Below are the code and all the weights of a small trained network. Each question names an input and a target symbol and asks about switching units off, where a switched-off unit gives its printed mean instead of its output.

import numpy as np


def w(rows, s, z=0):
    codes = np.array(rows[::2]) - 128.0
    scale = np.full(codes.shape[1], s)
    scale[-1] = z or s
    return codes * scale


def norm(h):
    return h / np.sqrt((h * h).mean(-1, keepdims=True) + 1e-5)


def f(y):
    return y / 2 * (1 + np.tanh(0.7978845608 * (y + 0.044715 * y**3)))


def softmax(a):
    e = np.exp(a - a.max(-1, keepdims=True))
    return e / e.sum(-1, keepdims=True)


def log_softmax(a):
    a = a - a.max(-1, keepdims=True)
    return a - np.log(np.exp(a).sum(-1, keepdims=True))


def net(x, mask):
    ids = ['ΘΠβγδεητφ'.index(c) for c in x.split()]
    T = len(ids)
    res = E[ids] + P[:T]
    u = 0
    for l in range(3):
        r = norm(res)
        for j in range(2):
            rows = slice(2 * j, 2 * j + 2)
            q, k, v = (r @ M[l][rows].T for M in (Q, K, V))
            z = softmax(np.where(np.tri(T) > 0, q @ k.T / 2**0.5, -1e9)) @ v
            o = O[l][rows]
            res = res + np.where(mask[u + j], z, o[:, -1]) @ o[:, :-1]
        u += 2
        y = f(norm(res) @ A[l][:, :-1].T + A[l][:, -1])
        res = res + np.where(mask[u : u + 8], y, B[l][:, -1]) @ B[l][:, :-1]
        u += 8
    return log_softmax(norm(res)[-1] @ U[:, :-1].T + U[:, -1])


Q, K, V, O, A, B = {}, {}, {}, {}, {}, {}
E = w([
[76,159,77,126,59,135,129],'Θ',
[57,119,121,139,198,126,179],'Π',
[130,116,137,108,176,6,86],'β',
[110,145,143,77,76,171,95],'γ',
[112,137,99,233,105,151,112],'δ',
[151,180,39,84,147,132,127],'ε',
[221,119,151,136,87,133,144],'η',
[162,146,163,123,153,116,193],'τ',
[163,49,136,197,93,142,130],'φ',
],0.023)
P = w([
[119,201,187,149,128,255,165],'0',
[114,219,164,209,63,113,169],'1',
[125,118,125,160,91,119,133],'2',
[115,138,143,169,95,105,98],'3',
[111,84,128,133,109,125,79],'4',
[103,120,143,145,114,104,52],'5',
[104,129,149,140,126,103,39],'6',
[91,153,163,152,132,95,24],'7',
],0.0067)
Q[0] = w([
[187,108,144,122,114,95,186],'L0H0',
[212,132,162,84,83,93,244],'L0H0',
[152,87,96,201,43,82,139],'L0H1',
[252,99,131,169,255,109,100],'L0H1',
],0.0067)
K[0] = w([
[158,135,136,133,180,254,122],'L0H0',
[129,115,98,140,83,216,195],'L0H0',
[218,110,186,196,97,70,6],'L0H1',
[243,132,104,162,254,23,99],'L0H1',
],0.0045)
V[0] = w([
[197,76,71,156,132,184,197],'L0H0',
[102,181,119,144,112,248,203],'L0H0',
[211,131,110,124,89,186,121],'L0H1',
[199,160,39,140,169,121,137],'L0H1',
],0.015)
O[0] = w([
[159,182,177,218,118,123,205,145],'L0H0',
[118,202,194,204,67,254,140,254],'L0H0',
[159,174,27,117,36,158,149,167],'L0H1',
[169,193,150,108,73,98,66,157],'L0H1',
],0.008)
A[0] = w([
[190,153,98,112,143,95,95,82],'L0N0',
[191,112,248,96,82,162,135,2],'L0N1',
[91,183,116,104,99,103,218,164],'L0N2',
[96,133,141,194,85,128,110,79],'L0N3',
[171,77,184,146,146,110,174,139],'L0N4',
[73,171,121,159,123,187,85,144],'L0N5',
[106,195,241,81,110,141,184,151],'L0N6',
[117,200,35,126,245,172,209,107],'L0N7',
],0.016,0.0047)
B[0] = w([
[147,159,152,106,146,99,89,153],'L0N0',
[199,120,61,214,126,113,88,164],'L0N1',
[149,66,55,134,242,190,149,181],'L0N2',
[119,120,139,101,12,144,125,199],'L0N3',
[145,156,119,124,153,37,143,148],'L0N4',
[132,101,136,211,208,140,155,249],'L0N5',
[187,119,30,96,199,169,49,217],'L0N6',
[210,193,35,136,86,255,125,169],'L0N7',
],0.015,0.013)
Q[1] = w([
[135,117,77,28,84,22,135],'L1H0',
[148,20,9,98,76,98,98],'L1H0',
[135,168,217,135,22,81,185],'L1H1',
[167,87,119,61,85,48,93],'L1H1',
],0.011)
K[1] = w([
[165,59,15,147,3,103,83],'L1H0',
[244,91,136,117,81,82,68],'L1H0',
[166,152,163,203,111,155,179],'L1H1',
[175,69,171,82,112,30,144],'L1H1',
],0.013)
V[1] = w([
[152,2,198,135,21,66,114],'L1H0',
[238,61,160,94,90,160,34],'L1H0',
[3,207,226,71,168,84,161],'L1H1',
[141,111,211,251,42,206,145],'L1H1',
],0.01)
O[1] = w([
[121,150,62,164,152,61,175,19],'L1H0',
[159,108,171,134,96,92,136,164],'L1H0',
[131,119,72,128,112,184,117,7],'L1H1',
[121,114,166,144,252,144,155,142],'L1H1',
],0.013,0.016)
A[1] = w([
[63,136,169,55,179,164,101,188],'L1N0',
[148,173,121,93,148,183,112,66],'L1N1',
[120,128,184,167,116,133,133,254],'L1N2',
[89,163,182,103,175,128,123,84],'L1N3',
[216,162,181,103,154,154,164,192],'L1N4',
[134,89,145,132,152,208,175,139],'L1N5',
[4,136,155,154,174,137,151,32],'L1N6',
[135,56,162,149,71,130,83,123],'L1N7',
],0.021,0.0014)
B[1] = w([
[105,155,85,72,135,2,205,158],'L1N0',
[128,122,185,194,140,87,193,207],'L1N1',
[163,178,123,93,199,150,110,175],'L1N2',
[151,102,125,95,175,60,160,142],'L1N3',
[38,74,78,92,185,94,57,240],'L1N4',
[135,180,116,218,85,182,40,249],'L1N5',
[161,59,159,18,183,54,149,152],'L1N6',
[112,143,64,185,127,169,139,170],'L1N7',
],0.018)
Q[2] = w([
[96,85,79,76,106,48,105],'L2H0',
[177,141,3,142,118,150,89],'L2H0',
[82,152,149,96,145,120,69],'L2H1',
[148,87,154,55,177,129,87],'L2H1',
],0.026)
K[2] = w([
[110,93,30,163,147,15,148],'L2H0',
[216,139,32,251,156,128,47],'L2H0',
[101,142,97,84,147,165,118],'L2H1',
[54,90,163,74,234,182,52],'L2H1',
],0.02)
V[2] = w([
[247,61,87,146,85,154,132],'L2H0',
[68,107,136,188,47,178,143],'L2H0',
[64,154,56,33,147,251,110],'L2H1',
[249,227,154,95,137,122,113],'L2H1',
],0.023)
O[2] = w([
[118,110,151,220,226,149,55,252],'L2H0',
[135,98,149,117,102,25,172,19],'L2H0',
[46,65,176,71,68,197,48,212],'L2H1',
[91,173,180,131,8,126,170,127],'L2H1',
],0.012,0.0033)
A[2] = w([
[60,104,134,151,107,179,120,62],'L2N0',
[129,64,135,153,100,28,185,15],'L2N1',
[89,109,148,11,197,79,160,94],'L2N2',
[49,124,172,139,47,126,150,17],'L2N3',
[154,126,160,53,171,81,123,153],'L2N4',
[165,76,165,84,107,160,86,81],'L2N5',
[152,80,132,225,70,74,166,8],'L2N6',
[62,121,252,94,207,21,81,125],'L2N7',
],0.022,0.0013)
B[2] = w([
[173,167,101,117,137,140,157,254],'L2N0',
[150,169,83,150,227,125,74,142],'L2N1',
[175,92,158,37,130,252,155,176],'L2N2',
[76,202,166,92,149,89,103,138],'L2N3',
[163,135,182,82,168,176,133,154],'L2N4',
[121,117,83,152,167,103,132,157],'L2N5',
[119,83,167,103,49,148,185,148],'L2N6',
[112,37,103,116,94,3,110,226],'L2N7',
],0.028,0.0099)
U = w([
[170,94,132,70,159,156,140,203],'Θ',
[121,148,150,182,156,122,129,2],'Π',
[192,207,100,188,183,62,226,158],'β',
[97,70,124,200,169,27,58,115],'γ',
[63,233,153,147,97,103,111,222],'δ',
[69,129,126,190,154,138,177,55],'ε',
[69,134,51,161,139,153,147,19],'η',
[153,81,169,236,43,159,154,137],'τ',
[133,170,108,255,191,215,66,146],'φ',
],0.0064,0.0031)

Each question gives the input, a string of symbols that net reads in full, and the target symbol t.
The units are the heads (2 rows each of Q, K, V and O) and the neurons (one row each of A and B). Each row of codes is followed by its name. A weight is (code - 128) times the scale printed after its matrix; where a second scale follows, it is the last column's (O, A, B and U).
mask holds one flag per unit, layer by layer, with each layer's heads first. A switched-off unit (its flag False) gives its mean, the last column of its rows in O or B, instead of its output. The means were averaged over made-up inputs and are rounded, as every weight is.
A unit's drop is (log p(t) with every unit on - log p(t) with that unit switched off) / (log p(t) with every unit on - log p(t) with every unit switched off).
most important unit: the unit with the biggest drop
top k neurons in layer l: the k neurons of layer l with the biggest drops, biggest first
which heads matter: for each layer, one digit per head in row order, 1 if its drop is at least 0.15 and else 0, layers parted by /
input Π δ β η φ ε, target β: most important unit	L1H0
input φ η η, target γ: which heads matter	11 / 01 / 00
input Θ Θ β, target Θ: which heads matter	11 / 10 / 11
input Π β ε η γ, target τ: which heads matter	01 / 11 / 11
input Π γ β Π φ φ γ, target β: which heads matter	10 / 11 / 01
input γ ε Π δ γ φ γ γ, target Θ: which heads matter	11 / 00 / 00
input β ε δ, target δ: which heads matter	10 / 01 / 01
input δ τ δ, target γ: top 3 neurons in layer 0	L0N1, L0N7, L0N3
input Π η Π, target γ: which heads matter	01 / 10 / 00
input ε Π Π ε γ ε Π, target Θ: which heads matter	11 / 10 / 10
input ε ε φ β, target β: top 2 neurons in layer 0	L0N5, L0N6
input Θ ε η Θ, target γ: top 4 neurons in layer 1	L1N6, L1N5, L1N0, L1N7
input ε ε η β, target τ: top 4 neurons in layer 0	L0N5, L0N6, L0N1, L0N7
input γ Θ φ ε ε, target γ: most important unit	L0H1
input Π δ ε ε η β Π, target τ: which heads matter	11 / 11 / 11
input ε β τ Π φ ε, target β: top 2 neurons in layer 1	L1N4, L1N5
input Π Θ Θ ε γ γ, target γ: top 4 neurons in layer 0	L0N6, L0N1, L0N5, L0N7
input η η φ ε Θ η φ, target γ: which heads matter	11 / 01 / 00
input γ ε φ τ φ τ φ, target Θ: top 2 neurons in layer 0	L0N6, L0N4
input Θ δ φ τ δ, target γ: top 4 neurons in layer 1	L1N6, L1N5, L1N4, L1N0
input Π Π ε γ γ δ Π, target Θ: most important unit	L0H1
input ε φ τ ε, target γ: which heads matter	11 / 00 / 00
input Θ δ β φ ε Θ ε δ, target δ: top 4 neurons in layer 2	L2N3, L2N6, L2N7, L2N1
input φ β Π γ ε, target δ: which heads matter	11 / 01 / 01
input Π ε φ γ ε ε, target Θ: top 3 neurons in layer 0	L0N0, L0N1, L0N6
input δ Π β Π Θ ε ε Π, target δ: top 2 neurons in layer 0	L0N5, L0N6
input β ε η, target τ: most important unit	L1H1
input ε Θ γ ε γ, target γ: top 3 neurons in layer 0	L0N5, L0N1, L0N0
input φ δ φ Π Π φ, target Θ: top 3 neurons in layer 0	L0N4, L0N7, L0N5
